Here is a tiny trained network, its code and every weight. The questions are about switching its units off for an input and a target symbol, where a switched-off unit gives its printed mean instead of its output.

import numpy as np


def w(rows, s, z=0):
    codes = np.array(rows[::2]) - 128.0
    scale = np.full(codes.shape[1], s)
    scale[-1] = z or s
    return codes * scale


def norm(h):
    return h / np.sqrt((h * h).mean(-1, keepdims=True) + 1e-5)


def softmax(a):
    e = np.exp(a - a.max(-1, keepdims=True))
    return e / e.sum(-1, keepdims=True)


def log_softmax(a):
    a = a - a.max(-1, keepdims=True)
    return a - np.log(np.exp(a).sum(-1, keepdims=True))


def net(x, mask):
    ids = ['αβδζθλπσω'.index(c) for c in x.split()]
    T = len(ids)
    res = E[ids] + P[:T]
    u = 0
    for l in range(3):
        r = norm(res)
        for j in range(2):
            rows = slice(3 * j, 3 * j + 3)
            q, k, v = (r @ M[l][rows].T for M in (Q, K, V))
            z = softmax(np.where(np.tri(T) > 0, q @ k.T / 3**0.5, -1e9)) @ v
            o = O[l][rows]
            res = res + np.where(mask[u + j], z, o[:, -1]) @ o[:, :-1]
        u += 2
    return log_softmax(norm(res)[-1] @ U[:, :-1].T + U[:, -1])


Q, K, V, O = {}, {}, {}, {}
E = w([
[163,123,154,154],'α',
[139,141,158,115],'β',
[123,152,69,146],'δ',
[54,177,154,65],'ζ',
[162,123,135,136],'θ',
[36,182,167,42],'λ',
[155,251,53,121],'π',
[102,159,117,200],'σ',
[205,123,118,223],'ω',
],0.014)
P = w([
[89,109,98,97],'0',
[185,149,254,132],'1',
[188,146,238,150],'2',
[199,112,221,153],'3',
[202,104,208,158],'4',
[210,97,205,165],'5',
],0.0076)
Q[0] = w([
[95,84,80,127],'L0H0',
[87,168,122,100],'L0H0',
[154,12,99,135],'L0H0',
[96,246,60,175],'L0H1',
[200,57,125,121],'L0H1',
[222,168,119,190],'L0H1',
],0.013)
K[0] = w([
[60,191,139,82],'L0H0',
[175,181,115,167],'L0H0',
[100,127,172,78],'L0H0',
[142,238,73,254],'L0H1',
[7,35,137,75],'L0H1',
[106,28,125,229],'L0H1',
],0.011)
V[0] = w([
[63,9,78,114],'L0H0',
[91,163,82,57],'L0H0',
[83,118,203,193],'L0H0',
[71,171,211,100],'L0H1',
[156,183,106,103],'L0H1',
[125,116,187,126],'L0H1',
],0.012)
O[0] = w([
[88,148,226,81,8],'L0H0',
[85,101,116,144,130],'L0H0',
[162,195,255,159,104],'L0H0',
[128,154,142,199,143],'L0H1',
[195,102,4,155,182],'L0H1',
[140,197,194,168,120],'L0H1',
],0.0087,0.014)
Q[1] = w([
[110,98,144,32],'L1H0',
[8,128,123,100],'L1H0',
[71,41,191,75],'L1H0',
[136,116,190,135],'L1H1',
[157,61,180,175],'L1H1',
[84,231,133,108],'L1H1',
],0.012)
K[1] = w([
[103,150,136,49],'L1H0',
[56,212,96,123],'L1H0',
[85,227,153,87],'L1H0',
[102,113,194,122],'L1H1',
[22,152,117,43],'L1H1',
[166,80,81,253],'L1H1',
],0.015)
V[1] = w([
[61,202,62,95],'L1H0',
[127,131,152,14],'L1H0',
[102,154,124,193],'L1H0',
[188,105,60,130],'L1H1',
[180,93,122,62],'L1H1',
[6,75,96,1],'L1H1',
],0.0093)
O[1] = w([
[132,137,120,214,124],'L1H0',
[87,102,98,157,8],'L1H0',
[112,119,166,123,157],'L1H0',
[113,101,156,133,254],'L1H1',
[152,86,134,113,123],'L1H1',
[148,254,132,154,78],'L1H1',
],0.014,0.0061)
Q[2] = w([
[64,168,123,195],'L2H0',
[223,81,186,98],'L2H0',
[126,203,235,238],'L2H0',
[131,169,202,54],'L2H1',
[208,85,180,187],'L2H1',
[169,121,255,148],'L2H1',
],0.0096)
K[2] = w([
[113,145,79,124],'L2H0',
[138,117,201,77],'L2H0',
[138,245,142,5],'L2H0',
[133,146,133,132],'L2H1',
[40,183,60,147],'L2H1',
[55,120,188,241],'L2H1',
],0.013)
V[2] = w([
[90,154,140,102],'L2H0',
[117,251,64,48],'L2H0',
[200,152,192,155],'L2H0',
[133,180,69,145],'L2H1',
[232,95,98,111],'L2H1',
[148,120,84,126],'L2H1',
],0.012)
O[2] = w([
[205,83,181,28,51],'L2H0',
[191,181,112,60,115],'L2H0',
[2,149,105,123,138],'L2H0',
[79,62,226,138,253],'L2H1',
[242,152,149,146,234],'L2H1',
[122,140,174,168,222],'L2H1',
],0.0086,0.0059)
U = w([
[165,181,186,122,77],'α',
[97,126,172,114,254],'β',
[85,109,152,81,51],'δ',
[9,65,121,207,24],'ζ',
[171,48,196,3,129],'θ',
[182,69,54,164,175],'λ',
[146,159,164,142,82],'π',
[91,135,235,210,206],'σ',
[177,157,106,40,82],'ω',
],0.015,0.0064)

Each question gives the input, a string of symbols that net reads in full, and the target symbol t.
The units are the heads (3 rows each of Q, K, V and O). Each row of codes is followed by its name. A weight is (code - 128) times the scale printed after its matrix; where a second scale follows, it is the last column's (O and U).
mask holds one flag per head, layer by layer. A switched-off head (its flag False) gives its mean, the last column of its rows in O, instead of its output. The means were averaged over made-up inputs and are rounded, as every weight is.
A unit's drop is (log p(t) with every unit on - log p(t) with that unit switched off) / (log p(t) with every unit on - log p(t) with every unit switched off).
The circuit of an input: a set's keep is (log p(t) with only the set's units on - log p(t) with every unit switched off) / (log p(t) with every unit on - log p(t) with every unit switched off). Starting from all 6 units, units are removed one at a time, each time the one whose removal leaves the highest keep (on an exact tie, the one counted first), for as long as the keep stays at least 0.8.
units of the circuit, in order: the units of the circuit, biggest drop first
unit that matters most: the unit with the biggest drop
heads that matter: for each layer, one digit per head in row order, 1 if its drop is at least 0.15 and else 0, layers parted by /
input β ω δ, target θ: heads that matter -> 10 / 11 / 00
input λ ω β π, target θ: heads that matter -> 00 / 11 / 00
input π λ λ, target λ: units of the circuit, in order -> L0H1
input β π π θ ω, target ζ: units of the circuit, in order -> L0H1, L2H0, L0H0, L2H1
input ζ π β, target α: units of the circuit, in order -> L1H1, L0H0
input α π ω θ ω, target θ: heads that matter -> 11 / 10 / 00
input α ω λ π β, target θ: units of the circuit, in order -> L0H0, L1H1
input ζ ω π π α, target α: units of the circuit, in order -> L0H0, L1H1
input β λ θ θ β, target ζ: units of the circuit, in order -> L0H1, L2H1, L1H1, L0H0
input θ ζ ζ π α, target ω: units of the circuit, in order -> L1H1, L0H0, L2H0
input θ λ π δ π ω, target ω: units of the circuit, in order -> L0H0, L1H1, L2H0
input π β σ π, target ζ: heads that matter -> 01 / 01 / 10
input α β ω ζ, target θ: units of the circuit, in order -> L1H1, L0H0
input π α β ω, target σ: heads that matter -> 00 / 00 / 10
input θ α π α π θ, target ω: units of the circuit, in order -> L1H1, L0H0, L2H0
input β λ π β θ, target ζ: units of the circuit, in order -> L0H1, L2H1, L0H0, L1H1
input π σ δ δ, target ζ: units of the circuit, in order -> L2H0, L0H1
input ζ π β λ σ λ, target ζ: unit that matters most -> L2H0
input β ζ α δ π θ, target ζ: heads that matter -> 11 / 00 / 11
input θ π β, target ω: heads that matter -> 11 / 01 / 10
input π ω ζ β, target σ: units of the circuit, in order -> L0H1
input α ζ λ σ, target θ: heads that matter -> 11 / 11 / 01
input θ ζ α, target ω: units of the circuit, in order -> L1H1, L2H0, L0H0
input π ζ ζ ζ, target σ: heads that matter -> 00 / 11 / 01
input π π σ, target σ: heads that matter -> 00 / 10 / 00
input α ζ ζ λ, target β: heads that matter -> 11 / 01 / 01
input ζ λ β λ π θ, target α: heads that matter -> 10 / 01 / 00
input ζ β β ζ ζ ζ, target σ: unit that matters most -> L0H1
